Questions about the row below.
1) Read off the entry just left of 59.
2) Read off the entry just right of 4.
3) Read off the third smallest entry.
4) Read off the entry just right of 60.
5) Read off the entry just left of 33.
6) Read off the first entry from the left.
7) Read off the entry just left of 60.
array([52, 86, 33, 60, 37, 51, 98, 53, 59, 53, 76, 64, 34,  4, 53])
1) 53
2) 53
3) 34
4) 37
5) 86
6) 52
7) 33

B =
[[-0.33  1.94  0.93 -0.63  1.60 -0.62 -2.73 -2.77  0.09  0.65]
 [-0.33  1.90  0.90 -0.62  1.57 -0.62 -2.68 -2.73  0.08  0.62]
 [-0.39 -2.72 -1.70 -0.18 -2.39 -0.25  2.02  1.95 -0.83 -1.47]
 [-0.40 -2.74 -1.71 -0.18 -2.42 -0.24  2.05  1.98 -0.84 -1.48]
 [-0.38 -2.61 -1.64 -0.20 -2.30 -0.27  1.93  1.83 -0.80 -1.42]
 [-0.32  2.00  0.96 -0.63  1.65 -0.63 -2.78 -2.83  0.10  0.67]
 [-0.33  1.91  0.91 -0.62  1.58 -0.62 -2.71 -2.75  0.08  0.63]]
Counting starts at 0.
The bottom-left entry: -0.33
Report the entry in the top-right corner.
Answer: 0.65
Report the entry in row 0 and column 1.
Answer: 1.94
Report the top entry of the column that holds the smallest entry.
Answer: -2.77
Report the entry in the bottom-right corner.
Answer: 0.63
The entry at row 0, column 0 is -0.33
Report the entry directly above the largest entry.
Answer: 2.02
The entry in row 1 and column 0 is -0.33
Report the entry in row 2 and column 0.
Answer: -0.39
Report the largest entry.
Answer: 2.05
The entry just left of -1.47 -> -0.83
The entry directly below 0.93 is 0.90
The entry just left of -1.64: -2.61
Report the entry directly above -0.83.
Answer: 0.08
The entry just left of -0.27 -> -2.30
The entry directly above 1.95 -> -2.73
The entry in row 2 and column 2: -1.70
The entry just left of -0.24 -> -2.42
Report the entry directly above the smallest entry.
Answer: 1.83
Report the entry directly below 0.96.
Answer: 0.91
Report the entry at row 2, column 1.
Answer: -2.72
The entry just left of the largest entry: -0.24
The entry directly below the largest entry: 1.93
The smallest entry: -2.83
The entry just right of 0.90 is -0.62
Report the entry just left of -2.68.
Answer: -0.62
Report the entry directly above 1.98.
Answer: 1.95
Report the entry in row 0 and column 2.
Answer: 0.93
The entry in row 1 and column 1: 1.90
Report the entry just left of -2.78.
Answer: -0.63

arr =
[[ 3.56  1.74  0.75  1.07  2.67  0.68 -3.97 -1.98  2.79 -0.74  0.49 -1.74]
 [-0.09  1.34  0.76 -3.89  4.99  0.38 -0.35  0.00  1.53 -1.42 -1.23 -2.13]
 [ 3.89  1.19 -0.10  4.09  0.02  0.57 -3.40 -1.97  1.59 -0.03  1.56 -1.07]
 [ 3.42  1.08 -0.07  4.68 -1.45  0.44 -3.23 -1.91  1.32 -0.12  1.43 -0.25]
 [ 2.37  2.13  0.44 -0.87  3.83  0.80 -2.90 -1.35  3.00 -0.46  0.55 -2.07]
 [-3.52 -1.59 -0.01 -3.97  0.28 -0.68  3.45  2.01 -2.19  0.29 -1.52  1.02]
 [ 3.37  2.49  0.59  1.57  2.98  0.77 -3.67 -1.49  3.20 -0.66  0.97 -2.32]]
Rows and columns are numbered from 0.
The entry in row 0 and column 0? 3.56
The entry at row 1, column 0 -> -0.09
The entry at row 2, column 0 is 3.89
The entry in row 1 and column 1? 1.34
The entry at row 0, column 1 is 1.74
The top-right entry -> -1.74
The entry directly above the largest entry? 2.67
The entry in the bottom-left corner? 3.37
The entry just left of -0.12? 1.32
The entry just left of 2.13: 2.37
The entry directly below the largest entry? 0.02
The largest entry? 4.99
The entry at row 0, column 2: 0.75
The entry just right of 1.57 is 2.98
The entry directly above 3.83: -1.45
The entry directly above -1.97 is 0.00
The bottom-right entry: -2.32
The entry just right of -0.03 is 1.56
The entry directly below 0.75 is 0.76
The entry just right of -0.66 -> 0.97
The entry just left of 1.57? 0.59
The entry in row 2 and column 2? -0.10
The entry just right of -1.23? -2.13
The entry just right of 3.42 -> 1.08
